Below are the code and all the weights of a small trained network. Each question names an input and a class and asks about switching units off, where a switched-off unit gives its printed mean instead of its output.

import numpy as np


def w(rows, s, z=0):
    codes = np.array(rows[::2]) - 128.0
    scale = np.full(codes.shape[1], s)
    scale[-1] = z or s
    return codes * scale


def f(y):
    return np.maximum(y, 0)


def log_softmax(a):
    a = a - a.max(-1, keepdims=True)
    return a - np.log(np.exp(a).sum(-1, keepdims=True))


def net(x, mask):
    res = np.array(x, float).reshape(1, 6) / 4 @ E
    y = f(res @ A[0][:, :-1].T + A[0][:, -1])
    res = res + np.where(mask, y, B[0][:, -1]) @ B[0][:, :-1]
    return log_softmax(res[-1] @ U[:, :-1].T + U[:, -1])


A, B = {}, {}
E = w([
[4,173,184,156,136,151,106,70],'x0',
[206,105,214,72,196,141,22,250],'x1',
[137,145,123,192,85,42,185,238],'x2',
[131,108,138,162,66,88,17,73],'x3',
[81,134,23,58,129,186,68,122],'x4',
[2,156,161,30,156,72,196,192],'x5',
],0.01)
A[0] = w([
[115,104,123,128,108,163,134,124,42],'n1',
[96,93,163,153,157,152,156,161,40],'n2',
[116,137,150,136,106,120,147,125,55],'n3',
[122,134,127,141,123,145,123,132,42],'n4',
[179,186,92,143,142,102,115,157,2],'n5',
[162,129,91,134,120,121,126,166,82],'n6',
[61,161,101,33,191,126,134,207,55],'n7',
[79,155,151,208,96,129,20,165,83],'n8',
[112,116,81,126,128,125,125,69,27],'n9',
[199,150,94,156,128,137,142,183,56],'n10',
[96,128,114,155,97,75,137,96,103],'n11',
[91,159,150,9,143,155,131,204,65],'n12',
[115,91,147,118,117,122,139,117,12],'n13',
[192,137,200,167,186,153,133,144,118],'n14',
[76,156,135,181,94,91,123,138,31],'n15',
[60,113,128,47,143,96,144,160,81],'n16',
[100,111,79,111,153,154,153,24,73],'n17',
[217,92,86,131,143,146,84,182,59],'n18',
[89,148,44,124,132,192,104,8,67],'n19',
[128,103,175,134,84,132,17,91,78],'n20',
[155,117,195,118,148,129,59,91,37],'n21',
[64,178,102,186,62,17,194,105,67],'n22',
[187,129,165,87,145,111,40,95,47],'n23',
[54,140,145,16,157,157,152,189,62],'n24',
[117,142,127,177,123,111,106,133,10],'n25',
[111,113,102,103,127,110,113,154,42],'n26',
[139,161,189,163,134,112,251,123,100],'n27',
[113,154,68,126,59,195,142,38,73],'n28',
[229,78,39,114,117,100,132,197,43],'n29',
[113,90,88,116,113,62,217,114,23],'n30',
],0.011,0.0082)
B[0] = w([
[118,143,149,132,121,135,114,119,132],'n1',
[135,170,148,146,172,130,145,120,143],'n2',
[123,120,150,131,115,123,140,136,138],'n3',
[115,100,114,141,108,143,113,155,128],'n4',
[150,129,128,159,121,144,136,153,142],'n5',
[138,140,107,154,119,160,144,152,155],'n6',
[77,141,164,116,244,91,146,221,218],'n7',
[105,181,185,175,100,76,26,160,191],'n8',
[103,88,102,152,125,173,118,109,163],'n9',
[165,185,159,158,78,187,126,151,172],'n10',
[61,143,107,101,97,95,161,156,185],'n11',
[135,138,95,131,249,114,108,206,211],'n12',
[133,137,123,125,116,119,132,148,128],'n13',
[193,134,193,164,178,168,111,51,193],'n14',
[101,154,184,135,77,81,140,171,166],'n15',
[87,154,98,158,200,119,164,191,197],'n16',
[89,151,62,159,130,202,134,85,210],'n17',
[188,154,123,141,72,168,78,185,193],'n18',
[8,188,40,203,89,210,58,22,249],'n19',
[109,74,131,71,179,102,29,113,203],'n20',
[134,67,143,85,167,110,98,101,176],'n21',
[93,74,132,91,1,44,225,146,252],'n22',
[187,56,124,56,122,103,55,114,183],'n23',
[81,154,112,130,253,103,127,192,221],'n24',
[116,165,119,132,109,138,100,163,137],'n25',
[117,123,139,123,151,146,109,152,138],'n26',
[151,112,179,150,162,160,226,34,210],'n27',
[59,158,64,100,143,157,110,71,231],'n28',
[243,207,49,172,69,180,145,212,203],'n29',
[179,72,102,54,117,164,217,130,182],'n30',
],0.0077,0.015)
U = w([
[192,136,214,172,169,179,184,50,140],'0',
[106,133,77,91,77,111,248,140,3],'1',
[57,170,19,120,123,193,81,51,173],'2',
[64,165,180,164,55,60,113,153,107],'3',
[195,63,137,47,151,141,10,115,95],'4',
[106,167,115,91,238,136,124,224,211],'5',
[254,183,102,155,97,198,89,198,181],'6',
],0.0086,0.0029)

Each question gives the input, the list of numbers given to net, and the class t.
The units are the neurons (one row each of A and B). Each row of codes is followed by its name. A weight is (code - 128) times the scale printed after its matrix; where a second scale follows, it is the last column's (A, B and U).
mask holds one flag per neuron, in row order. A switched-off neuron (its flag False) gives its mean, the last column of its row in B, instead of its output. The means were averaged over made-up inputs and are rounded, as every weight is.
A unit's drop is (log p(t) with every unit on - log p(t) with that unit switched off) / (log p(t) with every unit on - log p(t) with every unit switched off).
The circuit of an input: a set's keep is (log p(t) with only the set's units on - log p(t) with every unit switched off) / (log p(t) with every unit on - log p(t) with every unit switched off). Starting from the 12 units with the biggest drops (on a tie, the unit counted first), units are removed one at a time, each time the one whose removal leaves the highest keep (on an exact tie, the one counted first), for as long as the keep stays at least 0.8.
circuit, biggest first: the units of the circuit, biggest drop first
most important unit: the unit with the biggest drop
k most important neurons: the k neurons with the biggest drops, biggest first
drop when u is switched off: that unit's drop, to one decimal
input [-1,-3,-3,5,-8,-7], class 4: most important unit => n20
input [4,-2,-4,2,0,6], class 5: 2 most important neurons => (n24 n7)
input [7,5,3,0,-6,2], class 0: circuit, biggest first => (n14 n27)
input [-1,-7,7,-2,7,-2], class 1: 2 most important neurons => (n22 n30)
input [-5,-5,2,-2,5,1], class 1: circuit, biggest first => (n30 n20)
input [-1,-6,-1,-1,4,7], class 5: 3 most important neurons => (n7 n24 n16)
input [-3,3,-2,4,8,-4], class 4: 2 most important neurons => (n23 n20)
input [3,-6,3,4,-7,-3], class 1: 2 most important neurons => (n22 n27)
input [-7,6,0,-5,-1,2], class 6: 3 most important neurons => (n29 n18 n10)
input [4,4,-6,-6,-5,-5], class 0: 2 most important neurons => (n14 n12)
input [-5,7,6,-7,-4,-4], class 6: drop when n30 is switched off => 0.0
input [-3,5,8,-4,-6,1], class 6: drop when n29 is switched off => 0.4
input [-2,3,0,4,4,-1], class 4: drop when n20 is switched off => 0.1
input [-4,-4,0,-8,-7,-5], class 0: circuit, biggest first => (n27)
input [-8,8,2,3,6,2], class 6: drop when n29 is switched off => 0.3
